Below are the code and all the weights of a small trained network. Each question names an input and a target symbol and asks about switching units off, where a switched-off unit gives its printed mean instead of its output.

import numpy as np


def w(rows, s, z=0):
    codes = np.array(rows[::2]) - 128.0
    scale = np.full(codes.shape[1], s)
    scale[-1] = z or s
    return codes * scale


def norm(h):
    return h / np.sqrt((h * h).mean(-1, keepdims=True) + 1e-5)


def f(y):
    return y / 2 * (1 + np.tanh(0.7978845608 * (y + 0.044715 * y**3)))


def softmax(a):
    e = np.exp(a - a.max(-1, keepdims=True))
    return e / e.sum(-1, keepdims=True)


def log_softmax(a):
    a = a - a.max(-1, keepdims=True)
    return a - np.log(np.exp(a).sum(-1, keepdims=True))


def net(x, mask):
    ids = ['αβγδεζθλμστψω'.index(c) for c in x.split()]
    T = len(ids)
    res = E[ids] + P[:T]
    u = 0
    for l in range(2):
        q, k, v = (norm(res) @ M[l].T for M in (Q, K, V))
        z = softmax(np.where(np.tri(T) > 0, q @ k.T / 3**0.5, -1e9)) @ v
        res = res + np.where(mask[u], z, O[l][:, -1]) @ O[l][:, :-1]
        u += 1
        y = f(norm(res) @ A[l][:, :-1].T + A[l][:, -1])
        res = res + np.where(mask[u : u + 4], y, B[l][:, -1]) @ B[l][:, :-1]
        u += 4
    return log_softmax(norm(res)[-1] @ U[:, :-1].T + U[:, -1])


Q, K, V, O, A, B = {}, {}, {}, {}, {}, {}
E = w([
[94,134,128,131,169],'α',
[221,123,87,83,133],'β',
[90,115,141,150,152],'γ',
[213,95,134,140,39],'δ',
[198,108,139,145,50],'ε',
[208,76,202,115,42],'ζ',
[123,110,100,2,69],'θ',
[100,130,149,145,160],'λ',
[98,147,164,125,143],'μ',
[206,119,150,90,99],'σ',
[209,112,149,92,92],'τ',
[96,120,156,155,146],'ψ',
[97,147,142,116,168],'ω',
],0.0042)
P = w([
[162,185,86,142,81],'0',
[165,98,164,157,138],'1',
[135,48,164,103,135],'2',
[131,112,161,104,71],'3',
[121,65,100,170,54],'4',
[124,83,5,96,80],'5',
],0.0031)
Q[0] = w([
[146,185,16,99,105],'L0H0',
[102,124,45,217,98],'L0H0',
[125,96,2,109,108],'L0H0',
],0.0082)
K[0] = w([
[49,2,150,79,115],'L0H0',
[190,15,186,151,226],'L0H0',
[169,33,126,70,143],'L0H0',
],0.0064)
V[0] = w([
[153,179,255,106,123],'L0H0',
[137,115,118,195,147],'L0H0',
[161,186,107,88,210],'L0H0',
],0.0059)
O[0] = w([
[184,88,1,135,239,233],'L0H0',
[164,169,165,57,87,34],'L0H0',
[148,108,16,205,45,11],'L0H0',
],0.0057,0.0012)
A[0] = w([
[217,86,149,121,103,4],'L0N0',
[119,158,124,74,54,213],'L0N1',
[238,120,76,68,102,106],'L0N2',
[4,236,128,199,199,224],'L0N3',
],0.0045,0.0027)
B[0] = w([
[112,53,120,63,81,138],'L0N0',
[151,138,140,208,161,234],'L0N1',
[142,26,199,161,90,249],'L0N2',
[99,2,218,135,148,150],'L0N3',
],0.0054,0.0019)
Q[1] = w([
[225,64,207,214,143],'L1H0',
[75,52,246,141,111],'L1H0',
[88,117,81,254,152],'L1H0',
],0.0052)
K[1] = w([
[130,162,190,254,140],'L1H0',
[148,140,130,186,51],'L1H0',
[54,127,102,184,142],'L1H0',
],0.0077)
V[1] = w([
[131,83,176,228,136],'L1H0',
[3,60,134,102,146],'L1H0',
[181,195,122,157,163],'L1H0',
],0.0039)
O[1] = w([
[96,206,96,13,114,255],'L1H0',
[71,206,75,255,99,78],'L1H0',
[241,113,157,65,134,98],'L1H0',
],0.0026,0.0027)
A[1] = w([
[158,127,173,60,148,116],'L1N0',
[105,127,92,117,225,75],'L1N1',
[254,103,113,23,55,10],'L1N2',
[128,81,118,62,72,6],'L1N3',
],0.007,0.0019)
B[1] = w([
[130,148,3,125,103,178],'L1N0',
[210,190,205,174,44,153],'L1N1',
[234,91,199,101,14,255],'L1N2',
[120,104,214,185,176,180],'L1N3',
],0.0045,0.0057)
U = w([
[192,106,163,105,37,206],'α',
[68,10,194,134,156,136],'β',
[39,102,78,134,82,145],'γ',
[120,112,24,197,107,133],'δ',
[70,227,196,52,94,83],'ε',
[124,123,129,68,193,84],'ζ',
[109,125,130,82,197,104],'θ',
[174,156,161,120,220,51],'λ',
[187,117,83,174,188,66],'μ',
[83,177,115,164,33,21],'σ',
[152,154,149,177,145,45],'τ',
[138,206,66,92,147,253],'ψ',
[160,149,128,195,147,42],'ω',
],0.011,0.0042)

Each question gives the input, a string of symbols that net reads in full, and the target symbol t.
The units are the heads (3 rows each of Q, K, V and O) and the neurons (one row each of A and B). Each row of codes is followed by its name. A weight is (code - 128) times the scale printed after its matrix; where a second scale follows, it is the last column's (O, A, B and U).
mask holds one flag per unit, layer by layer, with each layer's heads first. A switched-off unit (its flag False) gives its mean, the last column of its rows in O or B, instead of its output. The means were averaged over made-up inputs and are rounded, as every weight is.
A unit's drop is (log p(t) with every unit on - log p(t) with that unit switched off) / (log p(t) with every unit on - log p(t) with every unit switched off).
The circuit of an input: a set's keep is (log p(t) with only the set's units on - log p(t) with every unit switched off) / (log p(t) with every unit on - log p(t) with every unit switched off). Starting from all 10 units, units are removed one at a time, each time the one whose removal leaves the highest keep (on an exact tie, the one counted first), for as long as the keep stays at least 0.8.
units of the circuit, in order: the units of the circuit, biggest drop first
most important unit: the unit with the biggest drop
k most important neurons: the k neurons with the biggest drops, biggest first
top k neurons in layer l: the k neurons of layer l with the biggest drops, biggest first
input γ ε ψ, target ε: most important unit : L1N2
input ψ γ θ θ γ γ, target β: units of the circuit, in order : L0H0; L1N2
input α λ μ λ, target σ: units of the circuit, in order : L0H0; L1N2
input θ ω θ ψ γ, target δ: units of the circuit, in order : L0H0; L1N2
input α θ θ θ μ μ, target β: units of the circuit, in order : L0N3; L0H0
input ζ ψ ψ ω, target λ: units of the circuit, in order : L0H0; L1N2; L1N1
input ζ θ ω, target λ: units of the circuit, in order : L1N1; L1N2; L0H0
input θ ω λ ω, target β: units of the circuit, in order : L0N3; L1N2
input σ ψ θ γ δ λ, target β: units of the circuit, in order : L0N3; L0H0
input ζ τ ψ ω γ ω, target ψ: top 2 neurons in layer 1 : L1N2; L1N3
input δ γ ψ γ α, target ε: top 3 neurons in layer 0 : L0N2; L0N0; L0N3
input ψ θ α, target ψ: 3 most important neurons : L1N2; L1N0; L1N3
input γ γ μ, target ε: units of the circuit, in order : L1N2; L0H0; L0N2
input ζ δ ω θ ψ α, target δ: 4 most important neurons : L1N2; L1N3; L1N1; L0N1
input θ θ λ γ ψ, target β: 3 most important neurons : L0N3; L1N2; L0N1
input ζ λ θ γ γ α, target β: most important unit : L0N3
input ψ ψ λ γ, target ψ: units of the circuit, in order : L0H0; L1N2; L1N0; L0N2
input ζ β μ, target λ: top 2 neurons in layer 0 : L0N2; L0N0
input ζ τ ε ψ, target λ: top 2 neurons in layer 0 : L0N2; L0N3
input ψ μ θ θ ψ θ, target γ: 2 most important neurons : L1N2; L0N3
input θ θ ζ θ μ, target β: units of the circuit, in order : L1N2
input ψ δ ψ, target ψ: 3 most important neurons : L1N0; L1N2; L0N2
input β δ σ λ, target γ: 2 most important neurons : L1N2; L1N1
input θ λ ω σ θ λ, target δ: units of the circuit, in order : L1N2; L1N1
